Below are the code and all the weights of a small trained network. Each question names an input and a class and asks about switching units off, where a switched-off unit gives its printed mean instead of its output.

import numpy as np


def w(rows, s, z=0):
    codes = np.array(rows[::2]) - 128.0
    scale = np.full(codes.shape[1], s)
    scale[-1] = z or s
    return codes * scale


def norm(h):
    return h / np.sqrt((h * h).mean(-1, keepdims=True) + 1e-5)


def f(y):
    return y / 2 * (1 + np.tanh(0.7978845608 * (y + 0.044715 * y**3)))


def log_softmax(a):
    a = a - a.max(-1, keepdims=True)
    return a - np.log(np.exp(a).sum(-1, keepdims=True))


def net(x, mask):
    res = np.array(x, float).reshape(1, 8) / 4 @ E
    u = 0
    for l in range(2):
        y = f(norm(res) @ A[l][:, :-1].T + A[l][:, -1])
        res = res + np.where(mask[u : u + 7], y, B[l][:, -1]) @ B[l][:, :-1]
        u += 7
    return log_softmax(norm(res)[-1] @ U[:, :-1].T + U[:, -1])


A, B = {}, {}
E = w([
[129,127,128,125,129,129,128,128,128,127,129,130],'x0',
[129,128,122,130,127,129,126,129,127,129,126,124],'x1',
[128,129,127,129,128,129,128,128,129,128,131,125],'x2',
[21,24,128,127,194,92,51,102,214,155,99,126],'x3',
[171,53,108,247,182,169,180,213,140,1,152,88],'x4',
[130,128,128,131,127,129,125,128,129,129,125,129],'x5',
[127,129,131,131,126,129,126,127,129,127,130,127],'x6',
[172,196,99,110,215,10,16,110,95,28,148,138],'x7',
],0.0045)
A[0] = w([
[123,213,128,69,145,73,42,106,107,131,138,137,39],'0.n0',
[100,144,116,95,96,141,151,125,122,229,130,126,151],'0.n1',
[135,190,129,76,125,81,46,102,99,185,99,137,33],'0.n2',
[95,163,133,99,109,114,129,104,141,169,143,120,4],'0.n3',
[171,249,112,82,83,123,168,120,77,164,153,128,31],'0.n4',
[62,96,107,86,153,108,62,109,169,188,133,127,9],'0.n5',
[57,108,123,115,137,87,94,105,141,161,142,118,6],'0.n6',
],0.012,0.002)
B[0] = w([
[171,183,1,141,118,87,152,96,90,214,149,51,255],'0.n0',
[94,140,97,81,102,136,192,95,153,176,209,155,219],'0.n1',
[46,146,166,75,154,122,145,109,213,41,207,186,243],'0.n2',
[45,150,149,122,141,187,149,137,173,85,162,150,171],'0.n3',
[170,55,225,172,118,178,53,176,93,131,6,167,254],'0.n4',
[189,90,202,157,101,163,77,166,72,131,42,159,220],'0.n5',
[171,107,177,162,117,178,112,164,101,125,61,151,187],'0.n6',
],0.0091,0.012)
A[1] = w([
[127,165,137,102,117,129,124,118,138,142,119,133,36],'1.n0',
[178,85,124,154,125,124,115,142,83,156,92,122,108],'1.n1',
[108,107,124,99,85,123,193,111,129,206,140,95,57],'1.n2',
[168,146,85,142,142,72,119,118,117,123,122,71,57],'1.n3',
[104,114,151,118,91,170,144,121,127,179,118,152,75],'1.n4',
[94,127,123,135,169,115,173,145,157,5,197,113,5],'1.n5',
[115,103,181,137,144,116,81,141,134,99,62,123,51],'1.n6',
],0.016,0.0017)
B[1] = w([
[94,1,179,149,118,161,210,169,144,119,139,100,155],'1.n0',
[69,122,167,82,131,128,102,105,155,133,135,178,241],'1.n1',
[148,166,64,152,163,56,110,118,107,105,132,65,178],'1.n2',
[117,97,62,177,138,109,192,137,142,129,147,37,186],'1.n3',
[157,157,52,146,178,49,105,116,124,93,145,60,253],'1.n4',
[72,156,160,42,113,130,115,84,166,176,159,187,185],'1.n5',
[196,158,139,157,87,166,163,158,74,112,109,123,220],'1.n6',
],0.0084,0.012)
U = w([
[199,96,205,186,98,188,84,172,66,106,44,166,240],'0',
[34,137,156,54,129,147,157,85,215,142,221,179,1],'1',
[140,131,2,190,154,47,153,104,108,154,154,3,145],'2',
],0.0071,0.00065)

Each question gives the input, the list of numbers given to net, and the class t.
The units are the neurons (one row each of A and B). Each row of codes is followed by its name. A weight is (code - 128) times the scale printed after its matrix; where a second scale follows, it is the last column's (A, B and U).
mask holds one flag per neuron, layer by layer. A switched-off neuron (its flag False) gives its mean, the last column of its row in B, instead of its output. The means were averaged over made-up inputs and are rounded, as every weight is.
A unit's drop is (log p(t) with every unit on - log p(t) with that unit switched off) / (log p(t) with every unit on - log p(t) with every unit switched off).
The circuit of an input: a set's keep is (log p(t) with only the set's units on - log p(t) with every unit switched off) / (log p(t) with every unit on - log p(t) with every unit switched off). Starting from the 12 units with the biggest drops (on a tie, the unit counted first), units are removed one at a time, each time the one whose removal leaves the highest keep (on an exact tie, the one counted first), for as long as the keep stays at least 0.8.
circuit, biggest first: the units of the circuit, biggest drop first
most important unit: the unit with the biggest drop
top k neurons: the k neurons with the biggest drops, biggest first
k most important neurons of layer l: the k neurons of layer l with the biggest drops, biggest first
drop when u is switched off: that unit's drop, to one decimal
input [7,6,-3,-4,-5,-7,-3,-8], class 2: most important unit	0.n1
input [-2,-3,7,1,7,-4,-8,7], class 1: top 3 neurons	[0.n4, 1.n5, 0.n0]
input [8,4,0,0,4,-1,-4,-2], class 1: top 3 neurons	[0.n4, 0.n0, 0.n5]
input [-3,6,7,-2,3,2,-7,-2], class 1: top 2 neurons	[0.n4, 0.n0]
input [-5,1,-4,-5,8,2,-3,-5], class 1: circuit, biggest first	[0.n4, 1.n5]
input [3,4,5,6,8,4,1,4], class 1: 3 most important neurons of layer 0	[0.n4, 0.n5, 0.n0]
input [-5,6,7,1,6,1,-4,-7], class 2: 2 most important neurons of layer 1	[1.n2, 1.n1]
input [-2,-2,7,2,-2,3,6,-3], class 2: top 2 neurons	[0.n4, 0.n1]
input [-6,-1,-2,-2,6,4,-5,-7], class 2: 2 most important neurons of layer 0	[0.n4, 0.n2]
input [6,-8,-4,-5,4,1,2,7], class 2: 2 most important neurons of layer 0	[0.n5, 0.n2]
input [8,-7,-3,-1,7,-8,2,-6], class 1: top 4 neurons	[0.n4, 0.n0, 0.n5, 0.n1]
input [0,-3,7,-5,8,-3,1,3], class 1: top 2 neurons	[0.n4, 0.n0]
input [5,3,-8,8,-8,8,8,-6], class 0: top 4 neurons	[0.n5, 0.n6, 0.n0, 1.n1]
input [1,-7,5,-2,-2,-4,-6,6], class 2: circuit, biggest first	[0.n0]
input [3,-2,-2,4,8,0,3,4], class 1: top 3 neurons	[0.n4, 1.n5, 0.n0]
input [2,-1,1,7,-5,-3,6,6], class 0: 2 most important neurons of layer 0	[0.n5, 0.n6]
input [4,-5,4,0,-3,-4,2,4], class 2: 2 most important neurons of layer 0	[0.n0, 0.n1]
input [5,-8,4,7,-6,6,-7,-8], class 2: 2 most important neurons of layer 1	[1.n4, 1.n2]
input [4,8,4,-1,8,3,8,5], class 1: drop when 0.n0 is switched off	1.0
input [0,-8,8,-1,-2,0,-6,-5], class 2: most important unit	0.n2
input [-3,1,4,7,3,-7,1,6], class 0: drop when 0.n5 is switched off	0.3
input [1,-2,-6,6,-3,5,0,4], class 0: drop when 0.n5 is switched off	5.3
